Below is a small trained network, with its code and all its weights. Each question gives an input and a class and asks what happens when units are switched off, that is, made to give their printed mean instead of their output.

import numpy as np


def w(rows, s, z=0):
    codes = np.array(rows[::2]) - 128.0
    scale = np.full(codes.shape[1], s)
    scale[-1] = z or s
    return codes * scale


def norm(h):
    return h / np.sqrt((h * h).mean(-1, keepdims=True) + 1e-5)


def f(y):
    return np.maximum(y, 0)


def log_softmax(a):
    a = a - a.max(-1, keepdims=True)
    return a - np.log(np.exp(a).sum(-1, keepdims=True))


def net(x, mask):
    res = np.array(x, float).reshape(1, 6) / 4 @ E
    u = 0
    for l in range(3):
        y = f(norm(res) @ A[l][:, :-1].T + A[l][:, -1])
        res = res + np.where(mask[u : u + 13], y, B[l][:, -1]) @ B[l][:, :-1]
        u += 13
    return log_softmax(norm(res)[-1] @ U[:, :-1].T + U[:, -1])


A, B = {}, {}
E = w([
[151,123,157,151,110],'x0',
[188,253,96,120,135],'x1',
[224,18,124,71,95],'x2',
[127,128,128,130,127],'x3',
[160,122,170,158,104],'x4',
[135,131,229,67,195],'x5',
],0.0043)
A[0] = w([
[197,167,48,54,86,114],'L0N1',
[157,159,164,97,171,85],'L0N2',
[93,128,55,127,249,157],'L0N3',
[89,175,72,1,95,236],'L0N4',
[144,162,151,176,84,158],'L0N5',
[140,133,216,116,168,218],'L0N6',
[189,70,124,89,135,119],'L0N7',
[68,155,30,136,145,245],'L0N8',
[116,34,144,102,143,176],'L0N9',
[101,73,158,109,135,71],'L0N10',
[235,88,81,90,127,144],'L0N11',
[189,44,38,104,20,116],'L0N12',
[85,91,181,115,126,88],'L0N13',
],0.0068,0.0012)
B[0] = w([
[173,113,75,144,74,215],'L0N1',
[159,70,48,169,200,178],'L0N2',
[117,56,209,135,116,199],'L0N3',
[208,130,204,153,97,203],'L0N4',
[104,120,116,141,189,174],'L0N5',
[114,80,71,99,205,219],'L0N6',
[39,158,243,95,116,212],'L0N7',
[178,80,223,192,149,230],'L0N8',
[92,132,94,133,27,222],'L0N9',
[96,96,36,121,57,181],'L0N10',
[103,187,253,97,119,233],'L0N11',
[105,82,162,40,170,255],'L0N12',
[57,135,26,182,123,184],'L0N13',
],0.0041,0.0044)
A[1] = w([
[109,192,138,98,121,167],'L1N1',
[146,115,142,74,175,116],'L1N2',
[119,90,58,132,206,253],'L1N3',
[165,194,181,86,146,120],'L1N4',
[149,84,84,201,2,170],'L1N5',
[117,66,173,112,121,149],'L1N6',
[76,145,143,150,170,39],'L1N7',
[106,126,98,207,150,142],'L1N8',
[68,46,155,54,158,172],'L1N9',
[136,64,222,123,165,149],'L1N10',
[175,92,113,227,17,109],'L1N11',
[248,209,105,106,176,135],'L1N12',
[201,140,133,79,98,90],'L1N13',
],0.0065,0.0019)
B[1] = w([
[209,84,143,71,2,150],'L1N1',
[93,156,112,166,156,169],'L1N2',
[186,133,160,190,137,173],'L1N3',
[117,56,80,138,91,183],'L1N4',
[111,133,138,149,226,190],'L1N5',
[116,176,68,110,157,212],'L1N6',
[97,196,151,82,132,162],'L1N7',
[124,97,191,158,144,183],'L1N8',
[145,243,77,117,119,254],'L1N9',
[150,108,90,199,125,236],'L1N10',
[149,142,74,97,165,183],'L1N11',
[182,96,46,160,61,191],'L1N12',
[11,138,68,102,141,170],'L1N13',
],0.0053,0.0056)
A[2] = w([
[70,214,195,101,111,145],'L2N1',
[143,127,103,243,139,219],'L2N2',
[88,134,98,116,49,64],'L2N3',
[90,153,46,113,190,182],'L2N4',
[7,98,153,162,134,254],'L2N5',
[171,101,193,21,167,139],'L2N6',
[95,76,125,212,113,154],'L2N7',
[38,76,78,162,78,55],'L2N8',
[130,217,191,149,143,197],'L2N9',
[226,45,114,2,87,211],'L2N10',
[103,168,247,178,154,184],'L2N11',
[229,198,152,131,68,44],'L2N12',
[6,108,140,117,254,119],'L2N13',
],0.0064,0.001)
B[2] = w([
[95,71,145,110,45,175],'L2N1',
[51,118,145,52,162,253],'L2N2',
[163,159,171,141,188,178],'L2N3',
[148,179,210,191,239,221],'L2N4',
[242,95,80,107,2,230],'L2N5',
[53,100,185,135,142,158],'L2N6',
[192,177,135,22,82,198],'L2N7',
[199,119,129,180,150,197],'L2N8',
[104,75,185,91,74,188],'L2N9',
[70,177,197,189,154,237],'L2N10',
[49,156,222,91,166,206],'L2N11',
[119,31,88,57,89,174],'L2N12',
[180,120,57,114,111,245],'L2N13',
],0.0047,0.0051)
U = w([
[34,106,254,68,53,253],'0',
[190,68,53,130,41,52],'1',
[106,135,157,156,210,105],'2',
],0.0095,0.0004)

Each question gives the input, the list of numbers given to net, and the class t.
The units are the neurons (one row each of A and B). Each row of codes is followed by its name. A weight is (code - 128) times the scale printed after its matrix; where a second scale follows, it is the last column's (A, B and U).
mask holds one flag per neuron, layer by layer. A switched-off neuron (its flag False) gives its mean, the last column of its row in B, instead of its output. The means were averaged over made-up inputs and are rounded, as every weight is.
A unit's drop is (log p(t) with every unit on - log p(t) with that unit switched off) / (log p(t) with every unit on - log p(t) with every unit switched off).
The circuit of an input: a set's keep is (log p(t) with only the set's units on - log p(t) with every unit switched off) / (log p(t) with every unit on - log p(t) with every unit switched off). Starting from the 12 units with the biggest drops (on a tie, the unit counted first), units are removed one at a time, each time the one whose removal leaves the highest keep (on an exact tie, the one counted first), for as long as the keep stays at least 0.8.
units of the circuit, in order: the units of the circuit, biggest drop first
unit that matters most: the unit with the biggest drop
k most important neurons: the k neurons with the biggest drops, biggest first
k most important neurons of layer l: the k neurons of layer l with the biggest drops, biggest first
drop when u is switched off: that unit's drop, to one decimal
input [8,8,-3,-2,-2,6], class 1: unit that matters most -> L1N12
input [6,-4,-3,-7,-8,8], class 2: 2 most important neurons of layer 1 -> L1N9, L1N3
input [2,5,-1,-8,-8,-8], class 2: 2 most important neurons -> L1N5, L2N5
input [-7,-7,-5,-1,6,1], class 1: units of the circuit, in order -> L2N5, L2N13
input [-6,2,4,4,3,7], class 2: 2 most important neurons -> L0N2, L2N4
input [3,3,2,6,6,4], class 2: 3 most important neurons -> L0N6, L2N5, L2N13
input [0,-3,1,4,-5,1], class 1: 2 most important neurons -> L0N9, L2N5
input [-4,3,6,8,5,7], class 2: 2 most important neurons -> L0N2, L0N6
input [-7,-3,0,2,6,3], class 1: 3 most important neurons -> L0N13, L0N9, L2N5
input [0,-1,2,2,-7,-2], class 0: 2 most important neurons -> L0N4, L0N3
input [5,6,7,0,-7,4], class 0: 2 most important neurons -> L0N11, L0N7
input [1,-4,4,-6,8,8], class 2: 3 most important neurons -> L1N9, L0N6, L1N6
input [0,-1,2,-1,-2,-4], class 2: 2 most important neurons -> L1N10, L1N6
input [3,6,1,5,0,3], class 1: units of the circuit, in order -> L1N12
input [-6,8,-6,0,3,4], class 1: 2 most important neurons of layer 1 -> L1N12, L1N1
input [1,3,-3,-5,0,-1], class 0: 2 most important neurons -> L2N2, L0N8
input [8,4,-7,-6,-3,-7], class 0: 2 most important neurons of layer 2 -> L2N9, L2N2
input [7,-4,0,-8,3,0], class 1: drop when L1N5 is switched off -> -0.1
input [0,3,7,2,-5,-3], class 0: drop when L0N4 is switched off -> 0.0
input [8,3,2,-8,1,-8], class 2: drop when L2N4 is switched off -> 0.1
input [-8,5,-5,8,-1,4], class 0: unit that matters most -> L0N3
